Below is a small trained network, with its code and all its weights. Each question gives an input and a target symbol and asks what happens when units are switched off, that is, made to give their printed mean instead of their output.

import numpy as np


def w(rows, s, z=0):
    codes = np.array(rows[::2]) - 128.0
    scale = np.full(codes.shape[1], s)
    scale[-1] = z or s
    return codes * scale


def f(y):
    return y / 2 * (1 + np.tanh(0.7978845608 * (y + 0.044715 * y**3)))


def softmax(a):
    e = np.exp(a - a.max(-1, keepdims=True))
    return e / e.sum(-1, keepdims=True)


def log_softmax(a):
    a = a - a.max(-1, keepdims=True)
    return a - np.log(np.exp(a).sum(-1, keepdims=True))


def net(x, mask):
    ids = ['βγδεζηλμπψ'.index(c) for c in x.split()]
    T = len(ids)
    res = E[ids] + P[:T]
    r = res
    for j in range(2):
        rows = slice(4 * j, 4 * j + 4)
        q, k, v = (r @ M[0][rows].T for M in (Q, K, V))
        z = softmax(np.where(np.tri(T) > 0, q @ k.T / 4**0.5, -1e9)) @ v
        o = O[0][rows]
        res = res + np.where(mask[j], z, o[:, -1]) @ o[:, :-1]
    y = f(res @ A[0][:, :-1].T + A[0][:, -1])
    res = res + np.where(mask[2:14], y, B[0][:, -1]) @ B[0][:, :-1]
    return log_softmax(res[-1] @ U[:, :-1].T + U[:, -1])


Q, K, V, O, A, B = {}, {}, {}, {}, {}, {}
E = w([
[152,119,118,120,78,177,144,90,118,144],'β',
[143,114,80,57,168,83,86,164,82,101],'γ',
[223,95,154,222,119,193,150,207,6,91],'δ',
[184,163,208,125,114,99,242,159,97,117],'ε',
[146,134,227,115,151,50,154,133,118,83],'ζ',
[229,155,164,140,171,137,143,37,112,127],'η',
[85,66,150,95,160,154,167,110,74,79],'λ',
[47,114,69,117,58,154,149,152,75,101],'μ',
[166,156,83,75,102,102,153,197,85,147],'π',
[127,77,178,126,144,201,119,26,120,101],'ψ',
],0.017)
P = w([
[150,73,43,189,80,109,75,102,148,74],'0',
[41,39,220,73,42,149,74,193,150,120],'1',
[193,56,165,115,46,74,90,58,27,104],'2',
[169,83,156,101,36,89,102,104,115,134],'3',
[142,79,34,24,159,125,237,33,120,157],'4',
[177,51,254,97,193,136,68,175,85,243],'5',
],0.0099)
Q[0] = w([
[127,132,107,101,198,124,212,121,143,173],'head 0',
[95,163,72,91,60,67,185,43,185,11],'head 0',
[71,179,120,192,200,128,152,173,184,170],'head 0',
[47,152,81,92,178,133,169,81,147,182],'head 0',
[84,197,118,162,165,122,144,101,213,141],'head 1',
[64,221,66,185,121,118,106,152,187,54],'head 1',
[102,156,181,219,179,134,43,184,125,196],'head 1',
[81,130,111,111,217,134,173,127,177,232],'head 1',
],0.011)
K[0] = w([
[90,154,171,87,121,155,113,149,115,133],'head 0',
[100,151,117,126,160,148,130,150,249,125],'head 0',
[115,145,150,74,122,101,136,89,128,168],'head 0',
[110,152,167,73,127,127,137,130,136,162],'head 0',
[94,166,132,74,119,130,129,117,175,163],'head 1',
[110,134,115,97,157,122,163,104,173,156],'head 1',
[148,113,104,94,113,85,162,65,92,134],'head 1',
[106,96,196,45,127,143,145,119,97,195],'head 1',
],0.015)
V[0] = w([
[47,69,146,252,125,193,138,44,168,86],'head 0',
[186,185,126,192,54,146,184,106,148,177],'head 0',
[99,117,96,105,24,125,174,207,168,176],'head 0',
[45,133,115,161,153,90,159,194,41,84],'head 0',
[84,154,185,146,164,96,46,135,153,1],'head 1',
[119,154,226,180,103,78,211,142,162,88],'head 1',
[153,122,162,196,210,170,241,160,81,124],'head 1',
[166,188,169,182,138,92,61,149,178,151],'head 1',
],0.0092)
O[0] = w([
[110,175,111,174,191,160,142,118,92,172,254],'head 0',
[184,69,79,106,101,125,180,96,67,150,173],'head 0',
[140,68,152,161,56,88,112,144,100,165,125],'head 0',
[188,156,148,184,65,97,88,110,150,99,74],'head 0',
[132,113,165,139,190,190,81,133,84,80,101],'head 1',
[101,156,159,97,58,147,117,138,46,145,107],'head 1',
[118,187,151,129,2,150,198,45,128,138,102],'head 1',
[148,126,100,56,159,94,122,164,89,119,40],'head 1',
],0.01,0.0086)
A[0] = w([
[182,91,116,72,105,179,110,103,140,154,142],'neuron 0',
[75,179,105,90,186,148,179,90,107,119,26],'neuron 1',
[122,82,129,151,108,65,93,121,159,206,2],'neuron 2',
[89,202,179,155,126,163,96,111,140,115,60],'neuron 3',
[151,92,165,140,254,103,66,155,159,74,164],'neuron 4',
[121,94,171,168,123,148,131,64,155,132,202],'neuron 5',
[143,96,89,80,124,138,187,165,62,112,113],'neuron 6',
[105,91,103,167,110,73,142,85,117,91,72],'neuron 7',
[134,168,193,131,157,48,177,126,124,115,164],'neuron 8',
[83,182,110,180,185,181,134,138,133,131,89],'neuron 9',
[146,108,106,21,145,160,164,157,152,130,104],'neuron 10',
[97,168,96,39,131,142,169,124,171,118,106],'neuron 11',
],0.0085,0.0025)
B[0] = w([
[78,148,129,132,193,58,105,132,126,116,240],'neuron 0',
[237,144,146,83,2,153,82,157,161,178,226],'neuron 1',
[167,67,173,138,175,184,107,189,60,57,192],'neuron 2',
[110,192,97,75,165,63,185,134,88,92,211],'neuron 3',
[75,119,133,132,72,171,143,125,151,199,253],'neuron 4',
[180,114,141,126,155,27,160,210,98,104,254],'neuron 5',
[118,124,163,185,178,121,111,55,196,116,253],'neuron 6',
[168,216,86,166,114,141,104,192,156,121,170],'neuron 7',
[108,73,96,95,144,200,118,112,108,109,159],'neuron 8',
[211,177,106,91,115,53,152,180,158,164,250],'neuron 9',
[189,131,148,123,224,146,171,48,125,106,186],'neuron 10',
[235,125,169,217,83,117,154,83,101,69,138],'neuron 11',
],0.0065,0.0075)
U = w([
[115,124,135,152,93,52,144,63,152,187,128],'β',
[127,137,111,166,149,109,136,106,157,140,4],'γ',
[149,141,145,255,147,149,111,145,132,149,14],'δ',
[169,84,84,82,129,76,153,165,168,76,17],'ε',
[87,75,49,158,207,92,215,114,104,177,244],'ζ',
[111,160,107,120,167,156,91,129,96,93,251],'η',
[164,128,107,118,159,136,127,61,204,80,72],'λ',
[147,146,85,111,139,127,136,162,143,190,86],'μ',
[105,138,133,168,134,123,105,91,240,138,171],'π',
[102,191,124,168,190,23,137,110,196,109,148],'ψ',
],0.0054,0.0028)

Each question gives the input, a string of symbols that net reads in full, and the target symbol t.
The units are the heads (4 rows each of Q, K, V and O) and the neurons (one row each of A and B). Each row of codes is followed by its name. A weight is (code - 128) times the scale printed after its matrix; where a second scale follows, it is the last column's (O, A, B and U).
mask holds one flag per unit, heads first, then neurons. A switched-off unit (its flag False) gives its mean, the last column of its rows in O or B, instead of its output. The means were averaged over made-up inputs and are rounded, as every weight is.
A unit's drop is (log p(t) with every unit on - log p(t) with that unit switched off) / (log p(t) with every unit on - log p(t) with every unit switched off).
The circuit of an input: a set's keep is (log p(t) with only the set's units on - log p(t) with every unit switched off) / (log p(t) with every unit on - log p(t) with every unit switched off). Starting from the 12 units with the biggest drops (on a tie, the unit counted first), units are removed one at a time, each time the one whose removal leaves the highest keep (on an exact tie, the one counted first), for as long as the keep stays at least 0.8.
units of the circuit, in order: the units of the circuit, biggest drop first
heads that matter: for each layer, one digit per head in row order, 1 if its drop is at least 0.15 and else 0, layers parted by /
input μ β β β, target δ: units of the circuit, in order -> [head 0; head 1; neuron 2]
input ψ ε β λ, target μ: units of the circuit, in order -> [head 0; neuron 1; neuron 9]
input β β β, target ζ: units of the circuit, in order -> [head 0; head 1]
input ψ δ β β η, target β: units of the circuit, in order -> [head 1]
input ζ η μ β ψ, target λ: heads that matter -> 10
input π ε ψ β ψ ψ, target μ: heads that matter -> 10
input β β ε, target ζ: units of the circuit, in order -> [head 0; head 1]
input π β ε β β ε, target β: heads that matter -> 11
input λ μ η β β β, target λ: heads that matter -> 10
input ψ π ε β ψ, target ε: units of the circuit, in order -> [head 0; neuron 5]
input ψ π ψ β ζ γ, target μ: heads that matter -> 10
input ψ β ζ, target μ: units of the circuit, in order -> [head 0; neuron 1; neuron 9; neuron 6]
input β ε β η, target ζ: heads that matter -> 11
input ψ π β, target μ: heads that matter -> 10
input π ψ ψ, target ε: heads that matter -> 10
input ζ β π β, target η: units of the circuit, in order -> [head 1]
input β β β π δ ε, target β: heads that matter -> 01
input γ ψ λ ψ, target π: heads that matter -> 11
input π β π ψ β γ, target ε: heads that matter -> 10
input β β π, target ζ: units of the circuit, in order -> [head 0; neuron 1]
input μ λ ε β μ, target ψ: units of the circuit, in order -> [head 0; neuron 3]
